Here is a tiny trained network, its code and every weight. The questions are about switching its units off for an input and a class, where a switched-off unit gives its printed mean instead of its output.

import numpy as np


def w(rows, s, z=0):
    codes = np.array(rows[::2]) - 128.0
    scale = np.full(codes.shape[1], s)
    scale[-1] = z or s
    return codes * scale


def f(y):
    return y / 2 * (1 + np.tanh(0.7978845608 * (y + 0.044715 * y**3)))


def log_softmax(a):
    a = a - a.max(-1, keepdims=True)
    return a - np.log(np.exp(a).sum(-1, keepdims=True))


def net(x, mask):
    res = np.array(x, float).reshape(1, 7) / 4 @ E
    y = f(res @ A[0][:, :-1].T + A[0][:, -1])
    res = res + np.where(mask, y, B[0][:, -1]) @ B[0][:, :-1]
    return log_softmax(res[-1] @ U[:, :-1].T + U[:, -1])


A, B = {}, {}
E = w([
[130,125,137,133,127,131],'x0',
[120,130,115,119,129,125],'x1',
[130,143,118,110,135,118],'x2',
[134,123,144,140,126,133],'x3',
[106,227,49,229,157,237],'x4',
[92,105,117,154,254,72],'x5',
[48,208,184,185,72,48],'x6',
],0.0093)
A[0] = w([
[105,102,162,111,84,88,152],'n0',
[89,184,138,158,64,169,126],'n1',
[121,192,148,143,90,152,169],'n2',
[197,76,173,108,132,139,171],'n3',
[122,93,172,97,76,40,157],'n4',
[92,39,158,75,185,123,141],'n5',
[95,126,82,192,168,75,161],'n6',
[132,75,185,80,110,76,194],'n7',
[131,77,196,69,64,54,51],'n8',
[103,110,208,59,40,88,2],'n9',
[73,164,138,164,217,102,189],'n10',
[164,116,132,60,2,195,181],'n11',
[131,118,77,90,149,115,131],'n12',
[181,53,141,66,190,112,149],'n13',
[138,191,118,107,144,121,170],'n14',
[84,163,98,202,223,206,73],'n15',
[80,191,133,145,62,174,121],'n16',
[181,108,100,97,129,228,14],'n17',
[80,188,66,160,120,165,184],'n18',
[134,191,137,157,54,133,109],'n19',
[237,140,79,62,169,226,183],'n20',
[207,75,55,69,135,248,99],'n21',
[98,57,155,75,209,131,150],'n22',
],0.0083,0.0075)
B[0] = w([
[189,162,177,105,36,160,168],'n0',
[158,83,76,198,202,129,181],'n1',
[124,77,98,169,171,91,178],'n2',
[133,119,86,134,140,97,186],'n3',
[124,158,223,62,73,160,201],'n4',
[195,169,51,149,138,192,195],'n5',
[95,193,170,70,63,157,179],'n6',
[182,169,92,114,94,200,214],'n7',
[37,149,176,122,141,80,187],'n8',
[57,92,120,205,217,23,165],'n9',
[164,234,152,88,76,154,204],'n10',
[54,195,255,94,160,111,224],'n11',
[136,135,114,158,145,156,148],'n12',
[215,80,43,159,153,137,212],'n13',
[101,105,125,171,173,96,154],'n14',
[75,192,250,43,97,153,208],'n15',
[184,86,61,229,174,112,182],'n16',
[67,123,210,146,187,45,161],'n17',
[136,113,122,175,172,48,215],'n18',
[164,109,55,164,118,155,168],'n19',
[118,195,133,70,92,132,245],'n20',
[51,208,233,112,84,82,228],'n21',
[188,113,72,125,110,143,197],'n22',
],0.0064,0.011)
U = w([
[135,166,164,70,81,171,28],'0',
[69,139,177,130,146,77,251],'1',
[193,74,7,161,149,140,180],'2',
],0.015,0.0019)

Each question gives the input, the list of numbers given to net, and the class t.
The units are the neurons (one row each of A and B). Each row of codes is followed by its name. A weight is (code - 128) times the scale printed after its matrix; where a second scale follows, it is the last column's (A, B and U).
mask holds one flag per neuron, in row order. A switched-off neuron (its flag False) gives its mean, the last column of its row in B, instead of its output. The means were averaged over made-up inputs and are rounded, as every weight is.
A unit's drop is (log p(t) with every unit on - log p(t) with that unit switched off) / (log p(t) with every unit on - log p(t) with every unit switched off).
The circuit of an input: a set's keep is (log p(t) with only the set's units on - log p(t) with every unit switched off) / (log p(t) with every unit on - log p(t) with every unit switched off). Starting from the 12 units with the biggest drops (on a tie, the unit counted first), units are removed one at a time, each time the one whose removal leaves the highest keep (on an exact tie, the one counted first), for as long as the keep stays at least 0.8.
units of the circuit, in order: the units of the circuit, biggest drop first
unit that matters most: the unit with the biggest drop
k most important neurons: the k neurons with the biggest drops, biggest first
drop when u is switched off: that unit's drop, to one decimal
input [-5,2,8,-7,-3,-6,3], class 1: units of the circuit, in order -> (n9)
input [3,4,-7,5,4,-7,1], class 2: units of the circuit, in order -> (n16 n1)
input [4,0,-1,-7,2,-1,-5], class 1: units of the circuit, in order -> (n7 n17)
input [-4,4,-5,-8,1,0,3], class 2: units of the circuit, in order -> (n21 n11)
input [0,0,1,5,1,-2,3], class 2: 2 most important neurons -> (n21 n15)
input [6,5,-7,8,-8,-5,4], class 1: 2 most important neurons -> (n9 n8)
input [-1,-7,7,-3,-6,3,8], class 0: 3 most important neurons -> (n7 n4 n0)
input [6,6,4,0,2,-1,1], class 2: 3 most important neurons -> (n21 n11 n15)
input [2,-3,5,4,0,-6,8], class 1: 2 most important neurons -> (n11 n13)
input [-8,0,7,7,-7,3,2], class 0: 2 most important neurons -> (n4 n7)
input [-3,-3,-4,-1,-7,-5,2], class 1: 2 most important neurons -> (n9 n8)
input [-6,6,5,-1,7,-1,2], class 2: drop when n11 is switched off -> 0.3
input [8,3,4,6,-4,4,-6], class 2: drop when n9 is switched off -> 0.0
input [-7,-6,-2,-4,-1,7,0], class 2: drop when n8 is switched off -> 0.1
input [-6,-2,-8,7,3,-8,-1], class 1: unit that matters most -> n11
